Below is a small trained network, with its code and all its weights. Each question gives an input and a class and asks what happens when units are switched off, that is, made to give their printed mean instead of their output.

import numpy as np


def w(rows, s, z=0):
    codes = np.array(rows[::2]) - 128.0
    scale = np.full(codes.shape[1], s)
    scale[-1] = z or s
    return codes * scale


def f(y):
    return y / 2 * (1 + np.tanh(0.7978845608 * (y + 0.044715 * y**3)))


def log_softmax(a):
    a = a - a.max(-1, keepdims=True)
    return a - np.log(np.exp(a).sum(-1, keepdims=True))


def net(x, mask):
    res = np.array(x, float).reshape(1, 8) / 4 @ E
    y = f(res @ A[0][:, :-1].T + A[0][:, -1])
    res = res + np.where(mask, y, B[0][:, -1]) @ B[0][:, :-1]
    return log_softmax(res[-1] @ U[:, :-1].T + U[:, -1])


A, B = {}, {}
E = w([
[92,108,1,62,89],'x0',
[194,127,129,145,94],'x1',
[221,191,90,200,125],'x2',
[132,170,65,150,199],'x3',
[113,97,106,170,44],'x4',
[228,162,40,49,159],'x5',
[53,122,150,149,145],'x6',
[179,248,139,160,96],'x7',
],0.008)
A[0] = w([
[127,161,135,127,229,145],'n0',
[103,180,149,227,160,135],'n1',
[163,213,122,136,84,37],'n2',
[90,29,93,138,230,253],'n3',
[76,131,221,128,104,75],'n4',
[220,166,128,120,128,79],'n5',
[111,76,168,193,78,103],'n6',
[79,186,115,212,165,41],'n7',
[155,157,138,113,181,156],'n8',
[89,130,113,198,171,94],'n9',
[37,160,254,228,154,194],'n10',
[106,85,193,75,138,210],'n11',
[88,223,151,150,174,49],'n12',
[124,192,134,167,131,57],'n13',
[152,136,169,148,52,92],'n14',
[237,182,115,134,54,133],'n15',
[110,47,155,165,102,52],'n16',
[154,128,116,78,86,87],'n17',
],0.0097,0.0051)
B[0] = w([
[62,193,68,97,58,163],'n0',
[23,239,168,98,184,175],'n1',
[202,188,154,172,215,156],'n2',
[13,140,80,104,29,212],'n3',
[211,47,190,197,110,178],'n4',
[128,107,27,211,135,167],'n5',
[166,91,237,149,146,174],'n6',
[77,128,191,57,157,148],'n7',
[57,86,53,149,79,153],'n8',
[42,219,77,132,171,146],'n9',
[86,113,229,83,120,251],'n10',
[142,27,69,99,111,191],'n11',
[78,222,147,107,146,149],'n12',
[108,166,195,149,248,140],'n13',
[212,2,166,183,163,153],'n14',
[202,117,48,255,187,197],'n15',
[204,44,166,98,80,160],'n16',
[201,101,77,104,166,144],'n17',
],0.0071,0.014)
U = w([
[101,215,181,106,203,3],'0',
[245,161,54,199,175,74],'1',
[138,58,199,127,97,127],'2',
[162,104,68,16,162,71],'3',
[125,121,81,86,128,168],'4',
],0.011,0.0051)

Each question gives the input, the list of numbers given to net, and the class t.
The units are the neurons (one row each of A and B). Each row of codes is followed by its name. A weight is (code - 128) times the scale printed after its matrix; where a second scale follows, it is the last column's (A, B and U).
mask holds one flag per neuron, in row order. A switched-off neuron (its flag False) gives its mean, the last column of its row in B, instead of its output. The means were averaged over made-up inputs and are rounded, as every weight is.
A unit's drop is (log p(t) with every unit on - log p(t) with that unit switched off) / (log p(t) with every unit on - log p(t) with every unit switched off).
The circuit of an input: a set's keep is (log p(t) with only the set's units on - log p(t) with every unit switched off) / (log p(t) with every unit on - log p(t) with every unit switched off). Starting from the 12 units with the biggest drops (on a tie, the unit counted first), units are removed one at a time, each time the one whose removal leaves the highest keep (on an exact tie, the one counted first), for as long as the keep stays at least 0.8.
units of the circuit, in order: the units of the circuit, biggest drop first
k most important neurons: the k neurons with the biggest drops, biggest first
drop of u: that unit's drop, to one decimal
input [-3,6,-4,-4,5,0,0,8], class 1: units of the circuit, in order -> n15
input [-4,7,-1,0,2,7,7,-7], class 4: units of the circuit, in order -> n10, n3
input [2,-1,6,0,4,-7,-2,1], class 0: units of the circuit, in order -> n1, n11
input [-5,-7,6,2,-3,0,-5,8], class 0: 3 most important neurons -> n1, n12, n7
input [-5,6,4,-5,-3,-3,0,8], class 1: 3 most important neurons -> n15, n14, n5
input [1,-2,-4,-6,1,6,6,6], class 3: 2 most important neurons -> n15, n4
input [4,3,8,-3,-6,-8,-2,3], class 0: 3 most important neurons -> n1, n11, n4
input [0,3,4,-6,-8,1,1,0], class 1: drop of n10 -> 0.1
input [-5,-2,0,1,3,6,7,-5], class 4: drop of n3 -> 0.2
input [5,1,2,-4,-1,-1,-2,-3], class 3: drop of n4 -> 0.3
